Here is a tiny trained network, its code and every weight. The questions are about switching its units off for an input and a target symbol, where a switched-off unit gives its printed mean instead of its output.

import numpy as np


def w(rows, s, z=0):
    codes = np.array(rows[::2]) - 128.0
    scale = np.full(codes.shape[1], s)
    scale[-1] = z or s
    return codes * scale


def f(y):
    return y / 2 * (1 + np.tanh(0.7978845608 * (y + 0.044715 * y**3)))


def softmax(a):
    e = np.exp(a - a.max(-1, keepdims=True))
    return e / e.sum(-1, keepdims=True)


def log_softmax(a):
    a = a - a.max(-1, keepdims=True)
    return a - np.log(np.exp(a).sum(-1, keepdims=True))


def net(x, mask):
    ids = ['ΓΛΠΣΦαβδεζξτω'.index(c) for c in x.split()]
    T = len(ids)
    res = E[ids] + P[:T]
    u = 0
    for l in range(2):
        q, k, v = (res @ M[l].T for M in (Q, K, V))
        z = softmax(np.where(np.tri(T) > 0, q @ k.T / 2**0.5, -1e9)) @ v
        res = res + np.where(mask[u], z, O[l][:, -1]) @ O[l][:, :-1]
        u += 1
        y = f(res @ A[l][:, :-1].T + A[l][:, -1])
        res = res + np.where(mask[u : u + 16], y, B[l][:, -1]) @ B[l][:, :-1]
        u += 16
    return log_softmax(res[-1] @ U[:, :-1].T + U[:, -1])


Q, K, V, O, A, B = {}, {}, {}, {}, {}, {}
E = w([
[146,135,41,110,123],'Γ',
[41,137,136,162,105],'Λ',
[45,211,79,109,158],'Π',
[159,87,114,141,168],'Σ',
[188,54,134,109,132],'Φ',
[149,197,44,127,232],'α',
[142,80,153,149,186],'β',
[107,139,135,201,198],'δ',
[156,93,47,144,53],'ε',
[65,150,129,156,157],'ζ',
[253,57,87,86,96],'ξ',
[237,84,46,75,82],'τ',
[28,192,52,120,94],'ω',
],0.012)
P = w([
[48,78,132,152,144],'0',
[141,161,137,134,91],'1',
[105,103,139,250,65],'2',
[128,157,141,59,143],'3',
[172,190,141,120,79],'4',
[75,141,106,80,111],'5',
[132,159,151,77,134],'6',
],0.013)
Q[0] = w([
[73,99,86,197,116],'L0H0',
[1,252,167,70,26],'L0H0',
],0.0088)
K[0] = w([
[65,62,95,50,245],'L0H0',
[79,234,37,255,16],'L0H0',
],0.007)
V[0] = w([
[146,159,99,179,169],'L0H0',
[93,65,117,3,168],'L0H0',
],0.00072)
O[0] = w([
[31,136,104,1,177,169],'L0H0',
[149,209,129,120,101,9],'L0H0',
],0.00052,0.00012)
A[0] = w([
[176,136,171,102,165,58],'L0N0',
[129,112,127,97,163,58],'L0N1',
[141,137,135,130,145,2],'L0N2',
[166,136,142,52,192,15],'L0N3',
[79,255,137,167,208,64],'L0N4',
[87,122,112,91,83,78],'L0N5',
[132,121,145,101,119,125],'L0N6',
[128,109,117,117,128,120],'L0N7',
[157,95,126,100,110,101],'L0N8',
[158,95,62,150,173,113],'L0N9',
[148,128,155,89,157,17],'L0N10',
[98,141,139,85,75,111],'L0N11',
[81,187,214,80,113,57],'L0N12',
[133,134,149,116,136,8],'L0N13',
[141,152,123,189,175,79],'L0N14',
[112,226,138,211,246,9],'L0N15',
],0.0071,0.0046)
B[0] = w([
[192,184,78,161,181,72],'L0N0',
[108,112,129,106,134,62],'L0N1',
[162,111,104,2,166,20],'L0N2',
[77,148,115,122,195,88],'L0N3',
[172,10,168,169,51,252],'L0N4',
[146,176,122,193,147,109],'L0N5',
[123,134,79,187,191,124],'L0N6',
[103,120,132,124,130,122],'L0N7',
[91,99,61,218,235,116],'L0N8',
[86,88,161,133,108,135],'L0N9',
[140,165,80,40,149,42],'L0N10',
[140,148,112,207,170,142],'L0N11',
[137,146,102,206,109,102],'L0N12',
[170,145,51,14,120,22],'L0N13',
[177,105,201,59,31,90],'L0N14',
[194,5,128,144,169,145],'L0N15',
],0.0095,0.0015)
Q[1] = w([
[61,70,89,33,202],'L1H0',
[240,226,127,2,239],'L1H0',
],0.023)
K[1] = w([
[186,226,161,51,185],'L1H0',
[253,231,192,206,47],'L1H0',
],0.023)
V[1] = w([
[206,72,240,136,195],'L1H0',
[36,253,255,160,152],'L1H0',
],0.021)
O[1] = w([
[152,181,71,157,209,253],'L1H0',
[132,213,250,124,197,133],'L1H0',
],0.017,0.0049)
A[1] = w([
[106,155,152,232,211,107],'L1N0',
[182,115,157,99,86,118],'L1N1',
[141,206,86,36,51,147],'L1N2',
[173,168,129,202,190,70],'L1N3',
[156,143,200,189,217,184],'L1N4',
[99,165,163,122,204,79],'L1N5',
[160,163,109,198,198,22],'L1N6',
[110,146,34,96,189,81],'L1N7',
[40,100,114,123,139,116],'L1N8',
[129,24,139,34,216,133],'L1N9',
[150,87,2,179,164,137],'L1N10',
[164,183,199,181,160,48],'L1N11',
[167,141,49,225,224,143],'L1N12',
[154,196,85,236,236,163],'L1N13',
[102,47,65,92,105,40],'L1N14',
[122,130,183,105,94,7],'L1N15',
],0.0059,0.012)
B[1] = w([
[179,126,105,76,131,185],'L1N0',
[62,124,112,145,114,139],'L1N1',
[148,111,148,142,170,137],'L1N2',
[95,70,134,61,125,163],'L1N3',
[126,220,108,137,96,222],'L1N4',
[141,68,104,135,97,169],'L1N5',
[2,192,98,29,98,151],'L1N6',
[96,105,119,173,66,180],'L1N7',
[186,116,121,113,132,136],'L1N8',
[114,126,142,166,120,134],'L1N9',
[77,143,207,56,171,251],'L1N10',
[98,45,109,137,179,179],'L1N11',
[106,137,53,239,108,241],'L1N12',
[198,57,180,110,138,244],'L1N13',
[184,192,98,125,102,168],'L1N14',
[132,140,40,109,224,143],'L1N15',
],0.022)
U = w([
[84,75,254,92,42,61],'Γ',
[129,184,142,100,171,147],'Λ',
[115,208,242,135,73,253],'Π',
[219,195,146,174,113,212],'Σ',
[123,61,205,173,156,214],'Φ',
[113,161,125,162,95,91],'α',
[174,109,95,101,124,43],'β',
[72,91,154,66,96,30],'δ',
[150,128,172,116,34,113],'ε',
[149,102,242,71,127,220],'ζ',
[115,196,128,100,83,74],'ξ',
[120,157,182,51,80,33],'τ',
[57,133,233,78,124,53],'ω',
],0.0056,0.005)

Each question gives the input, a string of symbols that net reads in full, and the target symbol t.
The units are the heads (2 rows each of Q, K, V and O) and the neurons (one row each of A and B). Each row of codes is followed by its name. A weight is (code - 128) times the scale printed after its matrix; where a second scale follows, it is the last column's (O, A, B and U).
mask holds one flag per unit, layer by layer, with each layer's heads first. A switched-off unit (its flag False) gives its mean, the last column of its rows in O or B, instead of its output. The means were averaged over made-up inputs and are rounded, as every weight is.
A unit's drop is (log p(t) with every unit on - log p(t) with that unit switched off) / (log p(t) with every unit on - log p(t) with every unit switched off).
The circuit of an input: a set's keep is (log p(t) with only the set's units on - log p(t) with every unit switched off) / (log p(t) with every unit on - log p(t) with every unit switched off). Starting from the 12 units with the biggest drops (on a tie, the unit counted first), units are removed one at a time, each time the one whose removal leaves the highest keep (on an exact tie, the one counted first), for as long as the keep stays at least 0.8.
units of the circuit, in order: the units of the circuit, biggest drop first
most important unit: the unit with the biggest drop
k most important neurons: the k neurons with the biggest drops, biggest first
top k neurons in layer l: the k neurons of layer l with the biggest drops, biggest first
input ξ δ Φ ε ω, target ξ: units of the circuit, in order : (L1N14, L1H0, L1N13)
input ξ Φ α Σ Σ α δ, target ξ: 2 most important neurons : (L1N14, L1N10)
input τ Φ Π, target τ: top 3 neurons in layer 1 : (L1N10, L1N14, L1N12)
input Φ Σ Φ Π Λ ε, target Φ: most important neuron : (L1N4)
input β ξ Φ Φ, target ξ: units of the circuit, in order : (L1N14, L1H0, L1N10, L1N13)
input ζ Π Φ Φ ζ Φ, target Φ: units of the circuit, in order : (L1N4, L1N6)
input ε Π Π, target ε: units of the circuit, in order : (L1H0, L1N14)
input β δ α τ Φ Π, target β: 2 most important neurons : (L1N10, L1N13)
input τ ω τ, target τ: 3 most important neurons : (L1N10, L1N14, L1N12)
input ζ Σ Σ Σ ω β, target Σ: units of the circuit, in order : (L1N10, L1H0)
input δ Π Σ, target δ: 3 most important neurons : (L1N6, L0N15, L1N3)
input ζ Λ Φ, target ζ: units of the circuit, in order : (L1N12, L1H0)
input ξ τ Γ Σ Γ, target Γ: top 2 neurons in layer 1 : (L1N12, L1N4)
input Π ζ Σ β ε Π, target Π: top 2 neurons in layer 0 : (L0N4, L0N15)
input Λ ζ ε Λ τ Π ζ, target Λ: 2 most important neurons : (L1N4, L1N15)
input Φ ω ζ Φ Π, target Φ: most important unit : L0N4
input δ ω Π ε Λ ζ ζ, target δ: top 3 neurons in layer 0 : (L0N15, L0N4, L0N14)
input β Γ δ Λ, target β: 2 most important neurons : (L1N10, L1N13)
input Γ δ ζ δ Γ Φ ω, target Γ: 3 most important neurons : (L1N12, L1N4, L0N4)
input ε ζ ζ Φ, target ζ: units of the circuit, in order : (L1N12)
input Φ β Π δ β, target Π: units of the circuit, in order : (L0N4, L1H0, L1N4)
input Σ ε α ξ, target ε: units of the circuit, in order : (L1H0, L1N14)
